Here is a tiny trained network, its code and every weight. The questions are about switching its units off for an input and a target symbol, where a switched-off unit gives its printed mean instead of its output.

import numpy as np


def w(rows, s, z=0):
    codes = np.array(rows[::2]) - 128.0
    scale = np.full(codes.shape[1], s)
    scale[-1] = z or s
    return codes * scale


def norm(h):
    return h / np.sqrt((h * h).mean(-1, keepdims=True) + 1e-5)


def f(y):
    return np.maximum(y, 0)


def softmax(a):
    e = np.exp(a - a.max(-1, keepdims=True))
    return e / e.sum(-1, keepdims=True)


def log_softmax(a):
    a = a - a.max(-1, keepdims=True)
    return a - np.log(np.exp(a).sum(-1, keepdims=True))


def net(x, mask):
    ids = ['ΛΣβγδεζηθμπφω'.index(c) for c in x.split()]
    T = len(ids)
    res = E[ids] + P[:T]
    u = 0
    for l in range(3):
        r = norm(res)
        for j in range(2):
            rows = slice(2 * j, 2 * j + 2)
            q, k, v = (r @ M[l][rows].T for M in (Q, K, V))
            z = softmax(np.where(np.tri(T) > 0, q @ k.T / 2**0.5, -1e9)) @ v
            o = O[l][rows]
            res = res + np.where(mask[u + j], z, o[:, -1]) @ o[:, :-1]
        u += 2
        y = f(norm(res) @ A[l][:, :-1].T + A[l][:, -1])
        res = res + np.where(mask[u : u + 4], y, B[l][:, -1]) @ B[l][:, :-1]
        u += 4
    return log_softmax(norm(res)[-1] @ U[:, :-1].T + U[:, -1])


Q, K, V, O, A, B = {}, {}, {}, {}, {}, {}
E = w([
[127,169,156,133,145,100],'Λ',
[161,111,114,148,129,108],'Σ',
[124,137,127,142,143,88],'β',
[190,68,94,92,106,111],'γ',
[91,128,120,131,87,63],'δ',
[101,139,122,154,138,62],'ε',
[148,170,184,128,181,158],'ζ',
[165,123,155,167,196,145],'η',
[38,59,96,140,193,144],'θ',
[130,87,195,177,125,194],'μ',
[93,154,253,114,115,222],'π',
[110,122,141,209,36,159],'φ',
[155,98,106,241,126,160],'ω',
],0.028)
P = w([
[183,91,253,137,110,52],'0',
[157,91,211,143,120,62],'1',
[145,103,179,142,129,73],'2',
[147,112,158,143,134,87],'3',
[139,114,142,148,139,100],'4',
[132,115,131,150,138,112],'5',
[130,117,120,153,143,128],'6',
[124,123,117,152,143,143],'7',
[109,130,113,157,144,153],'8',
[104,131,103,167,144,168],'9',
[99,138,103,169,143,174],'10',
[89,149,100,180,149,176],'11',
],0.018)
Q[0] = w([
[98,63,137,73,248,145],'0.h1',
[174,226,42,64,40,88],'0.h1',
[118,110,128,116,117,131],'0.h2',
[148,122,141,155,113,109],'0.h2',
],0.012)
K[0] = w([
[87,1,151,38,238,179],'0.h1',
[144,128,101,31,137,61],'0.h1',
[87,123,136,119,103,145],'0.h2',
[148,163,117,143,105,105],'0.h2',
],0.0085)
V[0] = w([
[162,111,118,105,111,145],'0.h1',
[201,89,109,46,95,75],'0.h1',
[49,80,143,70,132,181],'0.h2',
[104,190,8,101,170,163],'0.h2',
],0.015)
O[0] = w([
[128,127,94,102,148,137,106],'0.h1',
[63,119,40,92,160,111,76],'0.h1',
[175,34,118,89,87,172,109],'0.h2',
[118,158,2,50,169,201,2],'0.h2',
],0.01,0.017)
A[0] = w([
[48,4,51,99,185,147,249],'0.n1',
[135,172,110,101,119,135,17],'0.n2',
[24,60,59,96,173,218,39],'0.n3',
[99,110,59,68,200,124,159],'0.n4',
],0.031,0.0012)
B[0] = w([
[5,11,166,188,198,20,255],'0.n1',
[114,167,160,178,132,99,128],'0.n2',
[148,36,168,172,91,248,179],'0.n3',
[129,96,232,84,42,144,133],'0.n4',
],0.021,0.0072)
Q[1] = w([
[102,114,237,230,34,59],'1.h1',
[198,67,197,66,244,183],'1.h1',
[119,127,161,241,30,72],'1.h2',
[143,224,2,156,196,71],'1.h2',
],0.015)
K[1] = w([
[92,188,44,187,151,253],'1.h1',
[126,107,106,94,75,159],'1.h1',
[75,170,111,190,177,212],'1.h2',
[168,124,170,83,184,41],'1.h2',
],0.029)
V[1] = w([
[152,99,91,185,187,194],'1.h1',
[198,127,150,125,254,90],'1.h1',
[170,193,74,93,128,100],'1.h2',
[130,119,41,196,68,84],'1.h2',
],0.04)
O[1] = w([
[183,32,49,223,200,164,118],'1.h1',
[212,49,5,26,180,91,135],'1.h1',
[142,53,241,61,230,111,2],'1.h2',
[149,247,190,219,186,46,127],'1.h2',
],0.016,0.047)
A[1] = w([
[85,232,182,60,192,91,101],'1.n1',
[203,253,79,62,172,198,246],'1.n2',
[161,139,172,74,218,153,60],'1.n3',
[123,133,170,95,196,138,1],'1.n4',
],0.025,0.0015)
B[1] = w([
[148,146,45,12,2,93,253],'1.n1',
[58,41,38,62,26,36,231],'1.n2',
[121,50,117,83,51,81,128],'1.n3',
[107,81,163,138,68,127,128],'1.n4',
],0.016,0.0039)
Q[2] = w([
[98,128,120,5,107,96],'2.h1',
[178,107,198,57,237,99],'2.h1',
[181,43,122,173,90,120],'2.h2',
[120,133,159,149,73,194],'2.h2',
],0.029)
K[2] = w([
[64,122,72,50,94,107],'2.h1',
[178,175,76,72,31,43],'2.h1',
[122,145,96,176,163,253],'2.h2',
[98,168,175,143,139,192],'2.h2',
],0.03)
V[2] = w([
[169,88,170,117,106,71],'2.h1',
[75,86,143,107,143,161],'2.h1',
[127,136,75,154,171,76],'2.h2',
[4,164,106,90,169,144],'2.h2',
],0.042)
O[2] = w([
[169,117,187,58,135,132,67],'2.h1',
[101,140,115,88,82,71,9],'2.h1',
[124,189,121,110,178,49,156],'2.h2',
[4,84,96,204,107,82,47],'2.h2',
],0.021,0.013)
A[2] = w([
[106,178,253,216,123,137,78],'2.n1',
[206,139,172,188,199,111,154],'2.n2',
[211,61,98,79,196,106,3],'2.n3',
[158,225,103,173,139,153,34],'2.n4',
],0.03,0.0033)
B[2] = w([
[73,227,88,55,250,245,232],'2.n1',
[229,27,223,254,81,89,162],'2.n2',
[38,95,36,140,195,246,158],'2.n3',
[145,209,5,60,94,191,250],'2.n4',
],0.017,0.021)
U = w([
[134,130,129,126,112,123,3],'Λ',
[136,137,131,116,115,104,29],'Σ',
[136,135,132,125,117,106,24],'β',
[125,134,137,94,131,53,122],'γ',
[82,124,125,160,149,75,203],'δ',
[127,155,131,110,94,67,65],'ε',
[109,90,97,61,126,136,44],'ζ',
[125,76,69,59,207,155,98],'η',
[82,161,1,197,119,90,102],'θ',
[183,169,83,87,55,174,241],'μ',
[84,45,170,175,63,179,164],'π',
[50,213,150,116,181,181,117],'φ',
[233,133,161,202,146,116,118],'ω',
],0.0085,0.005)

Each question gives the input, a string of symbols that net reads in full, and the target symbol t.
The units are the heads (2 rows each of Q, K, V and O) and the neurons (one row each of A and B). Each row of codes is followed by its name. A weight is (code - 128) times the scale printed after its matrix; where a second scale follows, it is the last column's (O, A, B and U).
mask holds one flag per unit, layer by layer, with each layer's heads first. A switched-off unit (its flag False) gives its mean, the last column of its rows in O or B, instead of its output. The means were averaged over made-up inputs and are rounded, as every weight is.
A unit's drop is (log p(t) with every unit on - log p(t) with that unit switched off) / (log p(t) with every unit on - log p(t) with every unit switched off).
The circuit of an input: a set's keep is (log p(t) with only the set's units on - log p(t) with every unit switched off) / (log p(t) with every unit on - log p(t) with every unit switched off). Starting from the 12 units with the biggest drops (on a tie, the unit counted first), units are removed one at a time, each time the one whose removal leaves the highest keep (on an exact tie, the one counted first), for as long as the keep stays at least 0.8.
units of the circuit, in order: the units of the circuit, biggest drop first
unit that matters most: the unit with the biggest drop
top k neurons in layer l: the k neurons of layer l with the biggest drops, biggest first
which heads matter: for each layer, one digit per head in row order, 1 if its drop is at least 0.15 and else 0, layers parted by /
drop when u is switched off: that unit's drop, to one decimal
input φ ω γ Σ μ γ φ ε Σ, target φ: which heads matter -> 00 / 10 / 00
input θ θ γ η Σ ω η, target ω: units of the circuit, in order -> 2.n2, 1.h1, 2.h2
input μ η Σ δ δ ε φ φ φ θ θ φ, target φ: units of the circuit, in order -> 0.n1, 1.h1, 2.n1
input γ δ θ Λ π μ, target π: top 2 neurons in layer 0 -> 0.n1, 0.n3
input Σ γ θ Λ θ μ γ φ π θ θ, target π: units of the circuit, in order -> 0.h2, 0.n3
input θ γ η δ γ π θ θ γ φ ε γ, target π: unit that matters most -> 0.h1
input η η μ ζ θ ζ θ γ π ε, target π: units of the circuit, in order -> 1.h2, 2.h2, 0.n1, 1.h1
input Σ φ θ, target φ: units of the circuit, in order -> 1.h1, 2.n1, 0.n1
input ε ζ φ δ π δ, target π: which heads matter -> 00 / 11 / 01
input θ δ π γ θ μ ω φ ε ω π δ, target ω: which heads matter -> 00 / 11 / 01
input ε β ω β, target ω: which heads matter -> 00 / 11 / 10
input φ γ θ φ ε η ε θ φ φ β, target φ: which heads matter -> 00 / 10 / 00
input γ θ θ θ θ γ γ θ θ π θ η, target π: which heads matter -> 01 / 11 / 01
input η θ φ β φ ω θ, target ω: unit that matters most -> 2.n2
input θ γ ε π β θ θ φ φ φ ε θ, target φ: units of the circuit, in order -> 0.n1, 2.n1, 1.h1
input γ δ γ η Λ, target η: which heads matter -> 00 / 11 / 00
input θ π δ φ η γ θ π Σ, target π: top 2 neurons in layer 2 -> 2.n4, 2.n1
input θ ε Σ θ θ π γ, target π: top 2 neurons in layer 2 -> 2.n4, 2.n1
input θ η θ η θ θ Λ θ ω γ γ, target ω: top 2 neurons in layer 1 -> 1.n1, 1.n2
input μ φ ζ, target φ: unit that matters most -> 1.h1
input δ φ π, target φ: drop when 2.n1 is switched off -> 0.7
input θ θ θ ε γ θ π φ δ Σ, target φ: drop when 1.n3 is switched off -> 0.0
input θ θ μ θ θ δ π η, target π: drop when 1.h2 is switched off -> 0.8
input γ ε θ φ η β γ Σ γ Σ Σ η, target η: drop when 1.h1 is switched off -> 1.1
